Below is a small trained network, with its code and all its weights. Each question gives an input and a class and asks what happens when units are switched off, that is, made to give their printed mean instead of their output.

import numpy as np


def w(rows, s, z=0):
    codes = np.array(rows[::2]) - 128.0
    scale = np.full(codes.shape[1], s)
    scale[-1] = z or s
    return codes * scale


def f(y):
    return np.maximum(y, 0)


def log_softmax(a):
    a = a - a.max(-1, keepdims=True)
    return a - np.log(np.exp(a).sum(-1, keepdims=True))


def net(x, mask):
    res = np.array(x, float).reshape(1, 3) / 4 @ E
    y = f(res @ A[0][:, :-1].T + A[0][:, -1])
    res = res + np.where(mask, y, B[0][:, -1]) @ B[0][:, :-1]
    return log_softmax(res[-1] @ U[:, :-1].T + U[:, -1])


A, B = {}, {}
E = w([
[89,196,140,72,226,144,130,155,33,91],'x0',
[182,139,170,132,74,140,8,40,93,12],'x1',
[149,215,204,176,130,50,176,81,51,240],'x2',
],0.014)
A[0] = w([
[178,70,205,114,113,165,48,34,52,96,58],'N0',
[115,151,139,80,176,117,135,82,84,121,92],'N1',
[78,218,202,123,120,29,92,27,70,255,2],'N2',
[148,203,129,82,189,141,78,169,95,109,35],'N3',
[66,181,179,55,163,59,131,164,62,87,63],'N4',
[145,65,134,161,125,116,126,34,151,164,73],'N5',
],0.0077,0.0055)
B[0] = w([
[161,121,77,150,249,127,182,162,110,198,226],'N0',
[103,111,93,163,107,139,141,92,146,135,166],'N1',
[58,176,93,104,195,126,27,142,166,126,252],'N2',
[124,70,206,156,116,69,117,88,174,77,174],'N3',
[120,80,130,162,102,67,151,81,124,141,193],'N4',
[28,52,95,133,92,34,131,58,108,106,172],'N5',
],0.013,0.016)
U = w([
[76,133,42,27,175,155,15,120,156,49,120],'0',
[105,66,152,193,67,2,146,24,118,135,95],'1',
[153,150,82,153,224,100,243,169,75,247,108],'2',
[121,170,89,107,127,129,127,79,51,143,249],'3',
[198,224,209,59,81,106,137,150,43,129,92],'4',
],0.008,0.013)

Each question gives the input, the list of numbers given to net, and the class t.
The units are the neurons (one row each of A and B). Each row of codes is followed by its name. A weight is (code - 128) times the scale printed after its matrix; where a second scale follows, it is the last column's (A, B and U).
mask holds one flag per neuron, in row order. A switched-off neuron (its flag False) gives its mean, the last column of its row in B, instead of its output. The means were averaged over made-up inputs and are rounded, as every weight is.
A unit's drop is (log p(t) with every unit on - log p(t) with that unit switched off) / (log p(t) with every unit on - log p(t) with every unit switched off).
The circuit of an input: a set's keep is (log p(t) with only the set's units on - log p(t) with every unit switched off) / (log p(t) with every unit on - log p(t) with every unit switched off). Starting from all 6 units, units are removed one at a time, each time the one whose removal leaves the highest keep (on an exact tie, the one counted first), for as long as the keep stays at least 0.8.
units of the circuit, in order: the units of the circuit, biggest drop first
unit that matters most: the unit with the biggest drop
k most important neurons: the k neurons with the biggest drops, biggest first
drop of u: that unit's drop, to one decimal
input [3,0,-1], class 3: units of the circuit, in order : N2, N5, N0
input [0,-1,2], class 3: 2 most important neurons : N0, N2
input [7,7,-4], class 1: 3 most important neurons : N3, N4, N2
input [8,-2,-7], class 1: unit that matters most : N2
input [5,2,-4], class 1: units of the circuit, in order : N2, N3
input [-2,3,0], class 3: 3 most important neurons : N2, N4, N3
input [-8,8,-6], class 1: 2 most important neurons : N5, N2
input [3,8,-4], class 2: 2 most important neurons : N0, N2
input [-1,2,-3], class 3: units of the circuit, in order : N2, N3
input [-8,4,-5], class 1: 2 most important neurons : N2, N5
input [-2,-2,1], class 3: 2 most important neurons : N0, N4
input [5,-4,3], class 1: units of the circuit, in order : N0, N4
input [-6,-3,6], class 0: 2 most important neurons : N2, N4
input [3,-3,1], class 3: units of the circuit, in order : N0
input [8,5,7], class 1: 3 most important neurons : N4, N3, N1
input [-6,8,8], class 0: 2 most important neurons : N2, N5
input [5,6,1], class 2: 2 most important neurons : N0, N5
input [-7,8,-5], class 2: 2 most important neurons : N0, N2
input [6,-1,4], class 1: 2 most important neurons : N4, N3
input [3,3,-3], class 3: units of the circuit, in order : N2
input [0,-4,4], class 0: units of the circuit, in order : N0, N2
input [-7,-5,7], class 0: drop of N2 : 0.8
input [4,0,8], class 0: drop of N1 : 0.0
input [-2,7,3], class 2: drop of N0 : 1.0
input [-2,7,0], class 2: drop of N0 : 0.7
